Each row has a hidden value. The values are split into ranges, and the grade after each row names the range that its value falls in. Each part has its own value, ranges and names.
[ -40 -478   -1   40 -122  -90  333    0 -237  279  325  395  -24 -321
   -8  -56 -171  195   84 -171  160 -198  268 -145  -83 -420 -177  116
  -91 -274   21 -351  179    1   52 -468  -50 -479   39   39   55]	zoze
[ 124   31   93   48 -131 -394   23  143  223  -72 -374 -418 -215  227
  141  142   86   72 -403  -22 -162   69 -130  -82   20  167  323 -207
  294  401  359  271 -522 -218 -529  125 -514   -5 -320 -128  328]	zoze
[   0  249   62  -45  131 -119 -203  106  352  -44 -420 -564  -44  254
   78  183  149  -92 -257  -65 -202   48 -188   40  243  391  279   83
  -22  369   83  350 -443 -300 -253  365 -331  299 -301 -155  -30]	Ruga
[-259 -137  162 -154  280  287  -45 -260  -44  163  291  159  208 -228
 -262    2 -182  -62  322 -260  -43 -216  207  238   92   65   42  398
 -520 -234 -441  -62  191 -100  312   74  315 -112  -72  -40 -431]	Bokip
[  64 -312  -65  191  -28 -185  200   55 -223  337   35  229  -24 -175
 -144  105  -55   44 -166 -264  133 -135   27  -31 -121 -259  304  252
   -8  -97   26 -134 -104 -210 -142 -208 -320 -271   80 -211 -130]	zoze
[-248 -121  234 -495  157  196   58 -188  287  -85  -60 -184  103  -46
   22  148  -46  108  200 -192 -281 -143   68  -78   79  -21 -405    5
 -288   55 -252  -28   79 -119  125   40    3 -181 -164   33  144]	fibi
[  76 -319  -30  127 -148  -79  302  105 -202  354  402  320  -78 -353
   55   49 -101  142   34 -173  201 -139  208 -235  -63 -514 -134  131
 -190 -292 -161 -355  246  -74  150 -495 -108 -493  115    8 -103]	danok
[  60 -361 -134  277   -6  134  207  184 -486   56 -226  639   26  130
 -183    5  -35 -225  -68  171  456  -87  -36  233 -271   95  185  398
   -2  -11  288   -2 -259 -487 -266 -179   88   20   67   -5 -339]	Ruga
[ 153  233  120 -117  -25   61  -56  129  237 -230  -85 -202 -312   39
  289 -179  -12  -48  -97  155 -170  -96   89 -210  -13  109 -147 -131
  -86   60  105  153 -222   24   86   24   50 -173 -240  173  267]	danok
[-116  -78 -118 -115  345  -11  -63  169   65  414   11  -70   75 -150
   49  -16   80  105 -131 -108 -111 -357  199   15  247    4   97  494
 -401 -164 -153  -68  -36 -112  141  -35  -53   -5  -38 -220 -328]	Ruga
[-116  -56  205  -98  -52 -399  -16   12  251  -90 -500 -475 -101  197
  -15   75   17  116 -373 -150 -263   67 -272   -1   22  316  295 -184
  332  497  333  256 -510 -139 -540  242 -539  103 -304 -163  293]	zoze
[  59  213  203  -97   29 -116 -107  -46  234  -68 -388 -406 -184   19
 -167  158   23 -112 -328 -331 -253   22 -477 -130 -140  173  360    0
   75  286 -162  208 -363 -162 -116  271 -517  -40    7 -276  -28]	fibi
[ 106  297  133 -127   84  311 -134 -291  300 -277 -287 -315  -38   65
 -176  314  -16 -362   90 -416 -177   89 -326  -91  -51  117  109  102
 -117  139 -270  254 -251 -297  141  363 -278  -42  -57 -109   59]	zoze
[ -35  -49 -128  -96  224  231  -29 -182  129   61  171  -17   86  -97
  -15  142  -53  -98  190 -223  -70 -260  283   41  231   20   27  433
 -355 -282 -115   20  -51 -128  169   -8   35 -175 -185 -114  -33]	Bokip
[  -5 -134  291 -329 -125  332  201 -260   -7 -332  287  291 -114 -154
  -30   23 -224  -24  365   53  -60  -73   92  -80 -227  -30 -383 -199
 -161 -121 -242  -68   95   -1  170 -182  288 -514 -147  250  178]	danok
[ -27  -26  235 -303   69  183   11 -194  152 -262   77    9 -127  -32
   60 -178 -167    8  196   24 -242 -205  288    5  -61  100 -177 -104
 -170  -63   16  110 -113   77  108   71  275 -301 -312  190  327]	fibi
[ 130  -73   12 -209  159  362  -21 -286  132  -81  -71   10  134   81
 -121  148    2 -139  417 -192  -34 -134  252   70  248   23 -231  136
 -197 -104  -15  102 -178 -225  180  236  169   55 -262   95  207]	fibi
[-211  -93   16 -207  143  -98   41  151  174  162 -207 -216   -1  -64
  105   90   52  123 -240 -131 -170 -160 -116 -142   67   24  -58  223
 -152  104  -59  -49  -76 -147  -67  -90 -329  -88  -18 -176  -82]	lar
[-106 -140  -29 -303  126   65  -15 -111  238 -290 -423 -214   15  308
   26  113   57   25  -37   69 -131 -171   -7   87  238  479 -125  119
  122  177  425  208 -501 -173 -376  117 -121  170 -416  -91  333]	zopu
[-109   10  376 -304 -143  284  142 -396  232 -378  176  -90  -52 -121
  -79  297 -223 -121  313 -324 -180  112 -125 -157 -231 -129 -269 -208
 -194   40 -435   12  167 -147  151  -33  -62 -514  -97  115  200]	fibi
[ 255  124   18  118   79 -171 -141  -56  207  288 -220 -449   73  104
 -175  368  177  -57  -66 -381  -68   87  -92   47  374   52  420   72
   12  218  -89  223 -388 -355 -137  416 -433  301 -219 -249  -86]	zoze
[ 294  -59  -59   69 -190  -57  152  347  -71  -92    1  154 -360  107
  296 -127   67   85 -194  424  214 -158  141 -193   13   55 -215  -67
   54  -55  345  -35 -259  -83 -165 -369   82 -145 -193  127  131]	zopu
[ 177 -168    9 -214   84  379  174   14 -174  101  396  460  -51 -161
  -32  147    9   45  260  183  182 -317  255  -28   14 -139 -316  224
 -450 -396 -393 -217  149 -183  274 -361  392 -330   -7    8 -332]	zopu
[ -67 -141   -6   79 -196  130   82 -369    8 -427 -281   32  -78   29
 -279   60 -240 -306   58 -379  117   86 -407  -71 -127  281   46  152
  341   56  340   68 -362  -65 -182    9 -367 -104  -69  -44  311]	Bokip
[  65  -62  221   20 -146  -57  221  236 -132   79  199  222 -276 -204
  123  -27  -93   63 -196   71   46  -74  -12 -206 -400 -304  -13  -77
 -215  -33 -272 -142  147 -140   53 -366  -25 -534  122   43 -193]	zoze
[ 106  151  -48 -274  186  170 -148  -83  190 -190 -472 -167 -183   -1
 -108 -118   28 -150 -164 -139 -238 -248 -319 -167   12  360   26  218
  104   28  138  146 -513   70   86  225 -253   39  -38 -168  190]	danok
[  24 -190  284  -78 -379   72  198 -291  -36 -489  -14  118 -120  117
 -192  165 -201  -94  215   36  139  218 -279   31 -130  323 -134 -337
  323  214  153   88 -263 -136 -332  -58  -46 -151 -283  176  251]	Bokip
[ -35 -236  -39 -174  -35  109  184   84  -11 -213  -14  207 -183   46
  203 -118  -65   88  -35  241   70 -275  192 -117  -35   90 -360  104
  -45 -137  317  -88 -142  -23 -120 -377  125 -275 -197   89  241]	zopu
[ 140   -7  -11  -53  -43  108   68  255   48 -195 -245   63 -212  173
  307 -194   43  -42  -57  319   68 -106  153 -140   -4   91 -339  -44
  -10   78  378   80 -261 -142  -48  -99  140  -19 -217  262  270]	danok
[ -69 -356   -5  237  -13 -216  212  200 -304  372   73  319    0 -149
  -55  -25  -82   78 -194  -82  192 -120  119   68 -168 -213  277  255
 -103  -40   53 -140   -5 -246 -178 -261 -135 -228   57  -99 -286]	danok
[   2  -22  254  -81 -220 -214  166  225  -11  -97   23   13 -349 -105
  137  -58  -83  124 -333  181  -75  -17 -234 -206 -324   54   49 -227
   66  169  -62  -24 -106  -15 -202 -281 -197 -410  -28    5  -31]	lar
[ 105 -343  204   97 -272   50  290  -39 -322 -124  124  437  -13  150
 -205  289  -76  -30  156  217  378  132  -46  225 -170  114   35 -138
   67  120    7    9 -131 -448 -398 -208  145 -115 -186   87 -217]	zopu
[   0 -144  -25 -110   54    9   86   70   66   16  190   40 -123  -32
  203  -66  -34  149   -5  134  -15 -292  372  -48  155   20 -155  140
 -208 -196  129  -55  -71   -6  -34 -260  141 -239 -276   17  105]	zopu
[  27 -266 -156   66 -108  122  249  327 -105  -88 -149  272  -69  206
  317   21   61  -21  -14  330  344  -79  194 -100   22  -54 -464  153
  -82   -5  404  -87  -83 -376 -177 -400  103  -46 -132  219   92]	Bokip
[  -6  -47   33 -210  214  -45    3  139  164  199   11 -132  -42  -36
  201  -10   69  172  -86   29 -219 -287  335  -39  146  -67  -32  122
 -299  -43  -46   32  -92 -102   28  -15   19 -155 -218  -50   39]	zoze
[  60  212   51 -197  -24   55  -81  -20  399 -322 -267 -456 -170  204
  162  203   78  -80 -103   -3 -170    6 -181 -163  187  325 -108  -39
   31  199  105  226 -359 -157 -155  106 -260   30 -306  -48  252]	Bokip
[-107 -231  298 -337  -72  371  224 -290  -80 -249  346  394  -23 -216
  -95    1 -265  -10  433    3  -25 -106  137  -19 -234  -75 -408 -104
 -247 -178 -311 -139  204  -10  229 -212  359 -518  -96  250   64]	danok
[-132 -444  -64   31  -69  232  288 -120 -268 -152  250  573  -62 -140
    4 -183 -279  -38  199   17  263 -270  327   -3 -186 -112 -287  295
 -137 -372  258 -231   84  -13   28 -492  271 -464  -70  148  134]	zopu
[  87 -303 -116 -121  146   92  152  119 -188  524  200  290  144 -228
 -144  231  122  159  112  -63  181 -263   85  -26  243 -186 -135  367
 -318 -257 -350 -292   86 -240  175 -246  -11  -44  104 -180 -481]	Ruga
[ 335   -3  -60  331   65   13  -47  195 -241  413  106  184   12   11
 -165   90  118 -108   21   32  335  -57  133  183  224   16  331  281
 -232  -90 -135   36 -174 -371   50   81  133  247  -66  -70 -562]	Bokip
[-259 -290  110 -287  105  122  199   20  -50  165  137  210   76 -235
  -13   90  -81  136   61  -83  -41 -207   26  -74  -96 -151 -262  216
 -334 -113 -321 -237  221 -138  124 -294    4 -344   80  -45 -238]	lar
[ -83   30  150  -63  -22  -65   33  208   66   -2 -303 -141 -111   43
   22   87   42  -31 -275   -8  -15   42 -364 -108 -123  135   21   46
  -35  277  -82   44 -151 -265 -135  -21 -277    7   36  -76 -216]	lar
[ -88  230  349  147   18  263 -114 -198   37  -65  282  -25  -20 -197
 -153  -58 -260 -316  256 -314    6  133    9   83 -145  -35  158   94
 -449  -34 -509   92  227 -145  402  197  243 -179  -26  175 -369]	lar
[   8  162 -109 -179  148  162 -116  -21  310 -265 -325 -291 -178  106
  131  -19   29 -135 -160  -78 -162 -225  -90 -176  127  291  -95  278
  -55  -24  217  147 -364  -34    9   43 -191  -20 -177 -121  238]	zopu

[ -98  -15  114  195 -234 -154 -278 -110 -180   30 -117   41   27 -281
  150  -92    6  -17 -100  134  171  218   38  215   68   81  164  142
  -11   22  -42  -74   33  -58   81  227   80   13 -143   81  -75]	pupom
[ 150 -303 -192   18  -93   75  -86  -95    9  355   33  295  111   98
 -290  276  -59   39  -50  107  -75   -2 -102   67 -234  -61   64 -190
 -120  201 -207   12  141  -61 -237  -40  318   63 -183  252   37]	san
[  42 -125 -136   65  -16   65 -226  194    4  299 -216  156   31 -204
 -118   65  -32  -55   54  251  -41  -56  -69  -95   35 -111  144  -74
 -209 -106 -240  146   57  102 -140   42  180  113  -10  271  -17]	san
[-242 -148 -162 -399  136 -382   39 -235  -22   83 -193   54  -31 -139
  233  140   22   12   -6 -367  253 -235 -191   -5  242  116   13  -43
  -35   17  -97  233  -38 -267  186 -103  270   94   57  -91 -264]	fazep
[  55 -144  -16  572 -333   25 -182   44  -69  -71 -239   20   33 -138
  178 -158  127   68 -214  163  -61   47   57  144  -33  297  215  137
  -78 -179  161   41  -67  209   60  322 -355   14  -95    3 -247]	gatok
[-239  314   54  223   41   44  -74  -55  -24  -60   84   14 -257 -142
  131  -67   21  127  -82  184  101  140  -48  -24  147  210  -18   87
   34  223  138  -99  302 -112 -312   88 -469  -19 -112    0  103]	pupom
[ 166 -338  -57 -135 -145  284   25  -73    8  180  102   99 -219  405
 -516  583 -107  244 -156 -125   65 -135  -77 -117 -318  148   54 -200
 -337 -123 -219  279   27  148   45 -301  102  113 -168   79  218]	bur
[-198   90  -94  322  -19  -91 -226  -18  -48   89  -41   92  -20 -194
  131 -123  135   31 -122  145   12  131  -33   76  194  162  141   83
  -87  103   24  -30  159  -90 -161  138 -240   -8 -130   74  -58]	gatok
[ -99  -74   55   94  -35 -215  -69 -181  -18 -275 -130  -47   53 -196
  228 -209  135 -158 -218 -177   27   42  -21  180  120  268  -43  226
  -17 -122    7  -86 -248  -36  340   28 -152 -163    7 -120 -103]	gatok
[  14 -171 -243  109  -21  139    8  -88   54  274  -58  162   29   10
 -187  106 -116   51   52  131  -65 -119  -41  -72 -225   -6   50 -179
 -131   53    6  121  109   72 -136   11   24   91   48   45   50]	pupom
[  85  -96  -33  202 -173   89   -3  -84  -45   85  -50   93  -76  -40
   29   48  -84  162  -31  139   62   20   15   98 -175  136   66  -69
   60  101  158  -18   99    4 -195  182 -163   79 -111    3  -77]	pupom
[  83 -142 -114  -35   42  129   66   41  142   42 -191   74  -38  -63
 -134   21 -137  -36   88   48  -99 -146  -99 -132 -124   57  -87  -72
  -12  -92  -33  113  -94  102  -17  -82  -84   -9  156   50   46]	bur
[  63 -292 -245  194 -202   33 -126   -1  -29  272 -230  167  164  -75
 -128   94  -45   44   -8  139  -69 -168  -10   -3 -221  -24  218 -179
 -208 -128  -54  224  -16  174   29  144  200  145   26  104 -129]	Lugid
[  36   41  190  140 -133   -4  -77 -235  -53  -17  -53   20  -68 -256
  181 -175 -153 -109   21  169  184  326   41  183   18   66  -30  233
  209  119   77 -256   85 -102  -32  180  -82  -84  -63  -16   34]	vorol
[ 218 -150 -366  -37  142  283  201  -12  220  293   66  255  -54  194
 -368  256 -160  184  101  124 -177 -170 -101 -148 -297  -20  -39 -389
   13  226   56   64  149  -44 -558 -140  -97   43  -43   97   98]	san
[ 162   60   83 -133   14   61  172 -189   85 -206 -105  -44 -109 -147
   79  -69 -178  -60   55  -49  145  -12   37   -3  -88   61  -75   25
  127 -177  140  -57 -135   37  111  -16 -158  -85  104 -213   63]	Lugid
[-112 -105  573   92 -471 -469 -477 -292 -378 -266 -196  -56  188 -561
  432 -291   51 -375 -284   56  318  549   60  568  209   55   34  572
  159   24 -326 -406 -180 -175  556  354  522 -182 -245  196 -139]	Lugid
[   5 -273 -339   48   26   16  -97    3  103  280 -159  218  173   -9
 -264  111  -12  -53    6   41 -185 -173 -127  -90 -129  -18   90 -175
 -229  -33 -178  196  -39   72  -25  -97  199   35   75  160   -3]	fazep
[ -49   15  -46   31  105  -91    8 -123   46 -121    6  143  129 -173
   63 -174   41 -160  -62    6 -135  -54  -94  119 -104   71 -201    6
   31  157    2 -193  -52  -86   12    2 -100 -119   42   15   83]	pupom
[  72  -72 -114  122  -17  200  126  -90   86   43  -16   57 -145   52
  -95   62 -133  140   13   86  -19  -63  -18  -45 -209  168  -43 -102
   39   79  185   23   54   47 -213   14 -299   21   13  -68   40]	pupom
[  10 -213  -10   85  -79  -26 -150 -117  -50  231  -75  112   15 -149
   33    4  -47  -99  -41  127   69  173  -33  132   46   13   23  109
   -3  127 -161  -91   77 -105  -81   85  175    2 -124  166  -55]	gatok
[-222   68   59   48   13 -146 -292   68  -83   13 -188  -19  -38 -382
  121 -152   32 -133  -39  142   96  115  -34   26  258   38   70  167
 -100  -59 -184    5  -33  -35   69   71   48  -20    2  146   -7]	Lugid
[ -78 -238  101  258 -376  -25 -147 -172 -193   51  -48   58   -5  -31
   50  123   17   77 -259  107   77   72   -6  192 -154  157   62   77
  -71  121  -94  -14  120   27   60  229  126   62 -209  134 -108]	vorol
[ -64  -79 -100 -165  110  -44    3 -208  103   10  -47   59   41  -88
 -153   21  -83 -171  -25  -68  -13   14  -82  -40   -7   -1  -74    5
  -56    7 -177   -7  -84  -67  102 -187  170 -139   82   18  143]	san
[-133  -72  -49 -141  110  -85  133  -96   81 -397 -188 -167  -46  -98
   60  -94   66 -105 -164 -319  -25 -337  -23  -84  -25  259 -131   28
 -194 -398   19  188 -423  178  530 -170 -223 -107  255 -278   10]	vorol
[  59  -92    4   23  -60  -52 -142 -137   -5  148  -74  162   75 -174
  -14  -10  -74 -139    1  121   49  175  -69  104    9  -39   25   81
   26  107 -150 -121   73  -99  -65   38  199  -48  -78  154   24]	san
[ -28   28  194  104 -129 -166  -42 -162  -36 -302 -208  -47  -45 -249
  354 -186   46 -131 -145  -78  136   53  -60  127  124  259  -45  299
   82 -126   79  -86 -107   17  272  133 -200  -91   29 -115 -151]	san
[  50   48  -11   80   60   95   91 -184   87  -37   78   61 -137   -6
   36  -10  -28    3  -77   21   41  101  -29   27   12  150  -81   55
   65  102   84 -138  113  -92 -173  -32 -292  -97  -91  -70   80]	gatok
[-178   -1   34 -324  214 -228  -46 -146   72 -184 -134   -8   29 -233
   49  -89   25 -306  -53 -237   44  -63 -157  -34  196   59 -182  164
  -99 -133 -266    3 -222  -89  390 -253  149 -167  168  -19  113]	fazep
[-322   30  -38    2  134  -58 -196  -76   29   51  -95    8  -20 -218
  -57  -73   16 -251  -65   60  -15   24 -125 -129  177   39  -67  183
 -249  -34 -283   58   37   29  185 -141   74  -81  140  110  182]	Lugid
[ -48  -45 -489  285  126  389   10   17  151  640  132  323 -115  206
 -421  280 -147  268  158  371 -166 -109 -117 -276 -243  -32  112 -369
 -208  349   77  188  533   21 -724  -52 -215  206  -37  176  191]	pupom
[ -68   28  -27   57    3  -77 -103  -61   17  -36 -123   47  -19 -181
   66  -61   19  -62  -60   23   45   29  -62   10  100  109   45   76
  -51  -48  -36    9  -16  -18   32   12  -76  -46    3   16  -15]	san
[ 436 -402  -43 -222 -100  187  236 -188  119  136  -25  191   -6  155
 -258  244 -303   58  110  -37  -10  -19  -62  102 -424   -1 -159 -191
  237  147    2  -86  -98  -76 -168  -87  186  -15  -61   57   31]	bur
[  -4  -15 -133  107   -1   83   74  -48  110  -70 -144    6 -121   -9
  -11   33  -23   81  -54  -21   -8 -143  -61 -129  -28  216   46  -33
  -72 -137  125  159  -26  115  -18  -29 -306   -5   82 -109  -42]	san
[ -47 -212 -244  232  -69  109 -168  -49  -17  455    4  255   51   10
 -221  141  -70   74   22  252  -79   36  -82   12 -170   -3  101 -130
 -144  269  -85   49  256  -30 -316   64  109  123  -99  232   39]	pupom
[  42 -164 -110  228 -223  -65 -112  -63  -50   45 -144  143   94  -47
   21   63   66   88 -152   35  -21  -60  -45  104 -106  147  172  -57
  -92  -30   21   87    4   53    1  150   -3   49 -108   57 -169]	san
[ 157 -184    5  -10 -148   25   21 -159   21   32  -97   83  -39  -13
  -47  112 -119   37  -42   -2   82   70  -39   81 -108   99   30   -1
   91   27  -10  -18  -28  -41  -46   23   63  -27  -87   31  -57]	fazep
[  69 -189 -222   47   10  158   -7  -94  105  361   60  271  -15  123
 -318  220 -148   97   64  148  -99   60 -143  -33 -188   12  -22 -173
   22  336  -79   -6  230 -128 -410  -92   61   21 -103  217  118]	bur
[-207  115   99  -85  150  -93 -100 -303   25  -17   85   35  -20 -209
   41 -111  -13 -318  -86    4   96  246  -74   34  206  -18 -157  259
  -52  107 -253 -214  117 -174  135 -142   98 -199   -4   36  257]	gatok
[ -75 -238 -100   21  -79 -124 -245  -85 -102  276 -105  165  167 -200
  -76   15  -33 -113  -10  103   18   56  -38  141  -56  -76   80  -22
 -134   86 -231    2   -8  -69   60   64  381   50  -53  199  -10]	pupom
[ 257 -372 -291    3  -32  270  170 -177  165  355   79  267   11  256
 -416  305 -228  127   46  119 -156  -18  -93  -11 -408    0  -66 -285
   90  349  -18  -27  132  -80 -472  -98  134    4 -106  161   69]	san
[  81 -303 -295  -15  -10  111  180 -153  165  182  -90  142  -21  143
 -214  194 -156  128   22  -19 -108 -134 -118  -74 -221  122  -38 -209
   91  187   51  116   13  -57 -263  -74   11   -2   27   40  -83]	fazep
[-179 -221 -141  205 -169  -32 -225 -155  -49  316 -148  118  172 -185
  -90    9  -28 -179  -93  229  -50   98  -24    0   15 -127  126   45
 -183   42 -319   66  157   29   49  119  403   -6  -18  243   -8]	gatok
[-196   96 -214 -142  446   36   88   43  184  -49   42   28 -186  -47
  -84  -60   23   -4   39 -102 -103 -187 -154 -158   89  221 -229  -65
  -88  111   55   30  -78 -104 -166 -289 -427  -67  146  -72  172]	pupom
[ 165 -222 -168  220 -248  120  -81  -43  -25  377  -65  276   21   69
 -167  223 -128  235   57  199    6   34  -61   60 -241   31  188 -204
   18  178   54   89  242  -26 -335  154   46  163 -174  173  -79]	bur

Part 3:
[ 117  220  114  -50  245  -22    4  -67 -299   21  -67   19   22 -268
 -119   58   85  -31  -59   28 -128   49 -166 -172   14  273 -107   36
  -68  -39    0  112   63 -227  -22 -334  -62  -77  100   38   92]	R
[   7   71 -102  -44  -85  -20  -13  -92  110  101 -207   55  137 -136
  -66 -124 -232   80  173  108   46  -60 -292  -50   91  269   57  -16
   88  -70   -6  280  192  132 -424 -389  299  187  -44 -137 -121]	Z
[-153 -140   78 -192 -298   86  210  -25 -141   49 -127 -245  -93  283
   52 -302   19  181   71   40  193 -260  134  247 -143 -190   30  -79
  143 -131  -56 -406   80  264 -204  253   59    2 -182 -124   57]	V
[-233  -83  159   71  -41    8   -8  266 -127 -198  154  -59 -249  169
 -127  165  146 -192   55  109   42   66  328   75  -85 -295 -263 -272
  -54 -299 -180   36 -220  109  262   70 -357  -89  171  -46  271]	M
[ 161   17  153  -36 -150   71  -43 -132  -78  125 -241  -39  -13 -177
  -92 -379  -55  -48  189   34  167 -235 -196  -78  -30   12  -44  105
   94  -53  245 -134  184  184  -44 -115  212  -86 -130 -123 -224]	U
[   7   17  139 -116 -277  249   15 -137   40  -33   46  -77   61   69
   87 -227  120  142  -59   11  -31 -181  -12  186  135   74   53  101
   -7  -63  111 -290  200  247  -24  113  189 -111 -265  -52  -42]	H
[  31  152  283   -4 -102  320   44   55 -462 -159  173  -80  -56 -291
  -20  -60  375   11 -214  -86 -163    9  236  114 -173  -95 -111 -294
   36  -50  205 -186   86 -238  405  369 -284 -473  -53  -11  193]	M
[-227  152 -114   35 -247   19 -117   81  -25  -17   90    7  365 -243
  -93  -38 -155  224   82  190   57  -76  -51    2   76  198  -76 -202
   25   50   76  311  242   47 -148 -304   62  107  159   61   55]	T
[ -70  340  -44 -167 -137 -110   -9    3 -303  187 -116  -43  177 -475
  -68 -271   72  -36  106  -68  148  -58  -76  -79 -109  340 -297   88
   22   16   79  201  333   44   76 -385   75 -346  208   52  -41]	V
[-259 -263  180   44  -45  157   23  240 -113 -297  191   -1  -79  340
 -184  233   49  199 -160  206 -253 -101  210   74  176 -170    2 -260
 -134 -145  -66 -142  -96  -65   -4   74 -315  237  -27   45  387]	H
[-172 -152  -37  -44 -207  -88  -74   44  440   -1 -119  176   40  249
 -138  -67 -241    1  270  239   60 -181 -181  -17  411  179  -27  181
  -82 -211  -57  163  150  560 -270 -553  353  370  -13  -77  -94]	R
[-119   21  136  -88 -241   73   18  -59  -43   29   75 -166   17  150
   82 -181  133   77   98  127  215 -150  182  187  -37 -133 -103   17
   30 -102  -59 -302   61  317   61   92   49  -49  -29  -23   35]	M
[-215   37   62  -93  226 -148   28   91 -415  -13   82  -75  -99  119
  -50  278   71   25  -22  124  -26    7  129  -90  -93  -49 -163   -2
 -134 -144 -238  -75 -157 -106 -180 -162 -327  194  214  102  337]	T
[  28   48  256   96  -70  237   50   63 -160 -185  155 -105   29  -89
  -91  -16  194   70  -74  155  -47   32  175  141  -67 -160  -16 -397
   91  -38   53  -90    5 -147  287  196 -156 -160   -4  -44  161]	R
[ -62  -64  129   54  -78  202   96   93 -212 -251   73 -216 -134  124
  -78   23  -13   20 -134    0  -61  -86   49  117 -120 -226   41 -312
   36 -172   80 -153 -152  -85   -1  333 -248  -88 -127  -45  165]	T
[ 152   66  204   26  350  111  -93 -115 -209 -133   63  -38 -187   66
  -54  245  158  -86 -225  -16 -271   90  -91 -141   91  137  -98  123
 -228 -179 -132  -53 -219 -228  -14  -99 -251  -34  -80   15  186]	H
[ -88 -128   84   34  106    3  -37   98   27 -128   15  122  -40  133
 -183  213 -109   36   18  198 -193  -40 -124 -103  237   57   44  -20
 -126 -140  -55  105  -21    3 -237 -319  -24  348    2   -9  152]	U
[ -40  192  -88 -198 -194   24  372   54  -80   41 -164 -134  -30 -226
   37 -216    7  -77  108 -104   88  115  -76  275 -243   92  109 -311
  309 -140  -94  204  227   58 -212   30  252 -274  -63 -236  -30]	U
[  20   29  108 -221 -139  134  107 -192 -330  321 -259   24 -221 -122
  207 -265  328   68  168  -61  129   44  297  167 -362  -55 -113 -150
  271 -180 -230 -133  148   94 -216  222   74 -195 -130 -386   37]	S
[ -77   35   -7  -48   84 -160   19   24   37  -92  -18 -138   -3  182
 -131   62 -236  -98   58  104   64 -148 -295  -98  168   95  -22  232
 -161 -152  -19  -21  -75  200 -224 -372   50  210   45  125    5]	Z
[  36  -12    3 -187  -18  142  237 -150   57 -115  -94 -205 -259  343
  130  -30  -14  -57 -154 -182 -118  -43 -188  212   40  106  160  123
  -24 -309 -155 -199 -100  193 -361  164  125  -81 -369 -149   18]	V
[ -30  -90    1  -45  -96  -16   78  -94  329  -77  -52 -148   63  365
  -41  -73 -276   79  104  200   97 -198 -300   93  260   54  188  159
  -35 -128  -58 -132    9  361 -377 -241  316  355 -174  -14  -94]	U
[-177  129 -119 -114  -55 -124  -42 -101  147   65   46 -114   14  204
  133   62  -59  -46  122   73  170   19  -47   85   70  155 -126  216
  -99 -220 -326   86  -49  377 -306 -286  131  126   47  -16   19]	S
[ -42   -1   98  -75 -231  346  147  -85   -8 -167  138 -182 -115  195
  193  -37  177   92 -168  -73  -98   13  141  364  -64 -108  140 -210
   84 -204  -81 -231  -23  114  -96  477   10 -182 -330 -173  108]	V
[-115 -262  219   52  -90  181   23  -29  223 -214  248 -172 -233  646
  137  183   66   -4   41  243   64  -43  219  292   75 -476  145  -66
  -39 -295 -253 -429 -315  366 -143  363  -45  322 -234 -123  144]	U
[  -6  -52  194   91   14   70  121  194 -424 -157 -133 -230  -92 -100
 -340 -155  -12   48  -67   59   29 -127   59  -59 -229 -159 -158 -453
   98  -54  114  -24  -65 -335  234   82 -372 -209   99   -8  197]	S
[   1    2  220   67 -118   80  -95   49   28  -37   46   50  -19  -74
 -109  -89  122  -91  164  190   89  -31  110   16   56 -108 -150 -100
   20 -114   40   -6   63  184  242 -117   20  -53   61  -77    0]	Z
[-180  199  -56 -197  -94 -110  126  150 -304   46  -65  -15 -163 -237
    2  -40   80 -273  113 -165   71   48   38   31 -203   57 -205  -19
   42 -247  -26  167   94  158  -41  -99  -50 -302  133  -71   61]	R
[-219  109   13   20    7  -44   51  104   80 -192  269 -224   48  245
   -9  216   50   -5  -41  183   67  129  138  183   51  -16 -119 -146
  -96 -162 -356   83 -162   97   55 -123 -142   36  162   87  249]	V
[  74  167  -10 -155 -130  116  249 -133   62  -46 -107 -197   22    6
   51 -215  -19   28  -63  -86    5  -42 -221  212   21  237  123  -27
  104 -122  -18  -36  143  131 -162  -17  269 -205 -206  -96  -72]	M
[-189  106  -22 -148 -196 -131  191  211 -519   63 -211 -232  -83 -255
 -164 -306  -64 -103  138 -111  265 -185   42   -9 -393 -113 -232 -216
  166 -110  148    2  112   10   27   28 -181 -324  177  -16   56]	T
[ 113  102  336   90   99  220   -8   81 -599  -49   -5   -3  -97 -416
 -183  -48  370   25 -102   38 -118   88  287  -67 -295 -115 -235 -480
  114  -13   91    2   26 -485  427  179 -415 -382  123  -92  249]	M
[ -40   29   11 -141  -86  206  268  -13 -143 -159  -12 -172 -268  135
  133   24   67  -83 -143 -199 -126   50   -3  266 -165  -68  147 -199
  105 -305  -80 -101  -91   50 -250  391  -32 -204 -279 -200  108]	T
[  83  103   97 -129 -249  124   19 -158  -90   85 -160  -80   93 -155
  -15 -399  -10   74   53  -36   97 -285 -191   19   48  166  -19  162
   47  -18  283 -212  283  225  -34  -74  247 -178 -169  -29 -181]	T
[ 175  291   52   43  -22   68  -31  -95  -45  -78   14 -187  161 -316
  -85 -157  -98 -118  -24  -30   51  -49 -359  -52   15  192   -3   59
  -15    6  231   95  108  -36   55 -178  130 -234  -43   67 -164]	U
[ -51   95   32 -141  -61 -147  -91  -99  -50  293 -183  165  155 -190
  -49 -173    5   88  306  220  163 -110  -62 -125   95  237 -155  190
   26   -3  -57   87  303  244 -208 -558  274  198  152  -55  -70]	Z
[ -53 -102  174   18 -323  275  154   27  311 -319  176 -288 -103  424
   23 -142   58  -21  -89   51   47 -106   78  393  132 -205   91 -149
   15 -233  -28 -301  -84  363  196  339   76 -172 -283  -73   22]	V
[-256 -281  188   41   58  -54  -62  348 -506 -122  -77   30 -204   80
 -387   91  -22   47   -1  135 -100 -215  196 -239  -63 -232 -277 -217
 -121 -140   67  -58 -104 -200   62  -99 -538  141  194   56  358]	H
[ -97  -68  -19  -64 -467  176   94  -83  533 -177   76 -285   19  449
  119 -268 -158   -7   62   38  195 -199 -127  387  214  -54  142   98
   24 -232  -24 -219   29  659 -134  146  373  -26 -346  -97 -183]	H
[  60 -186  216   73   86  188  170   84   60 -439   62 -242 -349  464
 -150  128  -90 -187 -214  -33 -185 -110 -162  100  130 -222  143  -87
 -120 -335   59 -277 -347   60   30  261 -186  -17 -279  -19  119]	R
[ -82  -81  -30   53  251 -145  162  138  -13 -222  -88 -223 -236  335
 -204  235 -268 -154   -1   89    2   49 -182  -37  -35  -78    6 -191
  -41 -304 -275  167 -365  -53 -293 -171 -205  216   59  -40  185]	R
[  22   27   68   51  198   74  -59  -19  -64 -185   58   14  -37   63
 -112  246  -81    1 -144   66 -248    3 -211 -119  186  161   32   15
 -171 -151  -10   92 -116 -117 -197 -204 -109  165  -54   39  139]	R
[ -17  215  -28   22  -35 -178 -111   31  -41  150 -125   27  235 -389
 -197 -157 -135  -46  274  189  209  -19 -187 -174    6  227 -203  -12
   44   34   26  371  230   50  -33 -597  158   24  271   11 -100]	U
[ -26  174  242    5  144   28  -48   67 -554  -32  119  -99  -71 -231
  -94   69  299  -58  -76   41   -4   36  231  -92 -215  -88 -301 -135
  -66  -56   -9 -104  -63 -258  326   24 -409 -260  218   89  255]	M
[ -72 -114   52 -204 -222   42  102  -83  -41  141 -225  -75 -211  194
   77 -274   43   -9  161  -34  155 -163   60  139  -88  -65  -55   92
   99 -239 -113 -221   76  369 -257   71  151  -31 -193 -231  -45]	H
